a =
[[ -6  -7   2  19   2]
 [  3   5   1   1   1]
 [ 12 -12  -1   1  -1]
 [  0  -7   0  16  -1]
 [ -3 -35  -9   2  -4]
 [-31   1   3  10  14]
 [ -3   0  13   0   2]
 [  6 -17   0   4   2]
 [  8  -5   0   1  -4]
 [  0   2 -19  -3  -7]]
Rows and columns are numbered from 1.
The entry in row 1 and column 2?
A: -7
The entry in the top-left corner?
A: -6
The entry at row 2, column 1: 3
The entry just right of the largest entry?
A: 2
The entry in row 1 and column 3?
A: 2
The entry directly above 6 -> -3
The entry in row 3 and column 1?
A: 12
The smallest entry?
A: -35
The entry at row 2, column 3 is 1
The bottom-left entry -> 0
The entry directly above -19?
A: 0
The bottom-right entry?
A: -7
The entry just right of 6?
A: -17
The entry just right of -17: 0
The entry just right of the smallest entry -> -9
The top entry of the column that holds the largest entry?
A: 19
The entry just left of the smallest entry?
A: -3
The entry directly below the smallest entry?
A: 1
The entry just left of -17 -> 6
The entry at row 3, column 3?
A: -1
The bottom entry of the column that holds the smallest entry?
A: 2

Questions about the grid below.
1) What is the entry just right of the largest entry?
2) What is the smallest entry?
3) What is the entry just left of the centre entry?
array([[ 11, -18,  -2,  -2,  10,  18,  11,  32,  18,  -2,  35,   8,   1,
         23,   1],
       [ 22,  -5,  21,  17,   9,   9,  17,   6,   5,  21,  10,  28,  -7,
         15,  -8],
       [ 33,  39,  17,  -2,  11,   6,   2,   6,   3,  19,  -2, -12,   1,
        -15,  15],
       [ 29, -35,  19,   3,   1,  13,   8,  22,  26,  -3,  14,   8,  12,
         16,  -4],
       [-18, -15, -10,  11, -12,  10, -20,   5,  23, -17,  32,  14, -15,
         33,  28],
       [ 17, -10,  20,   8,  18,   6,  42,  17,  16,   7, -19,  43,   5,
         21,  31],
       [ 40,  39,  26,  17,  16,  35,  37, -20,  -4,  -2,  10, -15,   4,
          6,  40],
       [ 17, -28,  26,  24,  -3,   6,  30,  24,  27,  18, -25,  27,   5,
         13,  30],
       [-13, -13,  -9,   7,  -7,   6, -20,  17,  24, -15,  32,  14, -14,
         32,  30]])
1) 5
2) -35
3) -20

Read these off the matrix that follows. Rows and columns are numbered from 1.
1) Which number is the entry in the top-left corner?
2) Which number is the entry directly above 2804?
3) Which number is the entry just left of 2764?
4) Which number is the entry directly below 6343?
5) Which number is the entry directly below the largest entry?
6) Which number is the bottom-right entry?
7) Which number is the entry just left of the largest entry?
8) Which number is the entry in row 3 and column 1?
2162  2893  3892  4078  2795  4345  6267  4113  5593
4300  4269  3649  2911  5852  5515  5251  4922  7172
2619  4532  4285  4182  4469  6572  6183  5691  9738
1882  4005  2804  7453  2846  4231  3018  3672  1964
3316  2653  4716  3405  2764  5052  7023  4026  6343
4137  5550  6206  3991  6305  4767  4548  7727  6702
4203  4604  2076  2554  5656  3799  3376  3886  3474
1) 2162
2) 4285
3) 3405
4) 6702
5) 1964
6) 3474
7) 5691
8) 2619

[[ 33  14 -26  32 -15 -16 -20  38   3  36  29 -12  32  38  16]
 [ 32   3 -16  -4  14 -16 -27 -24  24  27   8  36  -1  -4  17]
 [  4 -25 -24  -6 -31  29 -29  34 -27 -25   8  19  -2 -21  23]
 [-24  -3   2  27  16   5 -12   7   3 -25  -2  41  24   3   2]
 [-16  31  20  21  11  36   7  -7   9   1 -30  -7 -23  37 -24]
 [-12   2  21  15  16  15  -1 -16  31   1  35   0 -25  34 -14]
 [ -1  -1   5  25   4   5  39  -9  27 -24  -5  -7 -15   7 -14]
 [ -6  -2 -16  40 -12  -6  33  33   9 -26 -18 -13  -3 -13  32]]
The second entry on the diagonal from the top-right corner is -4
The 1st entry, reading row by row -> 33
The entry in the top-right corner is 16
Give the last entry of the largest entry's row.
A: 2
Give the entry just right of the smallest entry.
A: 29
Give the last entry, reading row by row.
A: 32
The entry directly above the largest entry: 19
Give the entry just left of the smallest entry.
A: -6
Give the bottom-left entry.
A: -6
The smallest entry in the last row is -26
The entry directly below the largest entry is -7
Give the fourth-last entry, reading row by row.
A: -13
The top entry of the column that holds the largest entry is -12
The top entry of the column that holds the smallest entry: -15
Give the entry just right of 37.
A: -24
The first entry of the largest entry's row -> -24
Give the 3rd entry on the diagonal from the top-right corner.
A: -2
The entry directly above 35 is -30
The entry directly below the smallest entry is 16
Give the entry directly below -20.
A: -27
Give the second largest entry.
A: 40
The entry just left of the largest entry -> -2
Give the 2nd entry from the end, reading row by row.
A: -13
The entry directly above the smallest entry -> 14
Give the bottom entry of the column that holds the smallest entry.
A: -12

[[ 19  24 -22 -19  -6  20   6  22  21  -4 -14 -11]
 [-14 -24 -21 -25   2  21  19 -22 -12   5  -5 -17]
 [ 11  13  20   7   7   6  -1  14  18   1  24  19]]
Indices start at 1.
The entry in the top-left corner -> 19
The entry in row 1 and column 3?
A: -22
The entry in the top-right corner: -11
The entry at row 1, column 2?
A: 24
The smallest entry: -25
The entry just left of 1 -> 18
The entry in row 3 and column 1?
A: 11
The bottom-right entry -> 19
The entry just right of -1?
A: 14
The bottom entry of the column that holds the smallest entry?
A: 7
The entry directly above the smallest entry -> -19
The entry in row 2 and column 1 is -14
The entry just left of the smallest entry?
A: -21

array([  8.99,  12.69, -12.44,  -9.48,  13.17])
Read off the entry just left of the centre entry.
A: 12.69
Read off the entry just right of -9.48.
A: 13.17
Read off the entry just right of the smallest entry.
A: -9.48
Read off the entry at the centre.
A: -12.44
